After every row comes one of two labels: whether the row has a hidden trait. Each part has its own trait and labels.
In the rows, 100 means zero.
[ 87 115  68  56 109  83  91 109 138  40  49  73 109 106  80  90 113 133
  68  90  96 144  99  75]  Sol
[102 104  91 125 108  58  99  95 112  79  83  99 101 111  88  56 128 108
  83  99  95 113  96 115]  Sol
[115 118  93  78  97  79 134 104 132  65  96  77  78 114  79  80 112 126
  87 101 109 101  97  86]  Sol
[ 89 100 102 157 142  45  86  99  94  64 107 103 112 117  94  62 125 101
  79 109  96 128  91 120]  Naze
[ 94 108  96 117 108  52  91 101  95  59  89 101 114 111  88  66 117 115
  72  99 101 118  90 112]  Sol
[ 95 121 117 133  76  17 140  97  90  63  92  95 115 122  64  82 119 156
  75  89  92 126  74 148]  Sol
[ 85 113 124 140  83  20 103 102  68  45 112  97 124 124  71  74 109 127
  72  97 103 120  75 139]  Sol
[104 112  82  94 108  69  98 100 111  65  71  93 104 107  88  64 121 125
  74  95  98 122  95 103]  Sol
[ 87 106  81  89 123  70  87 101 118  56  60  83 104 111  82  72 122 119
  68  97  90 141  96  99]  Naze
[ 93 101 100 113 120  60  90  99 107  71  97  86  88 119  83  64 121 100
  84 108  99 118  95 106]  Naze
[123 122  59  52 109 106 135 101 156  76  50  75  75 102  86  72 124 140
  78  92  95 117 110  71]  Sol
[102 100  91 101 126  79  90  98 120  74  93  83  77 116  88  58 123  95
  88 109  99 114 104  92]  Naze
[ 97 107  87  83 105  75 102 101 137  68  78  80  85 116  78  71 119 112
  88  99  98 118 100  88]  Sol
[ 90 118  44  20 136 116  71 116 127  19  21  66 114  92  98  82 110 131
  43  93  97 161 107  41]  Naze
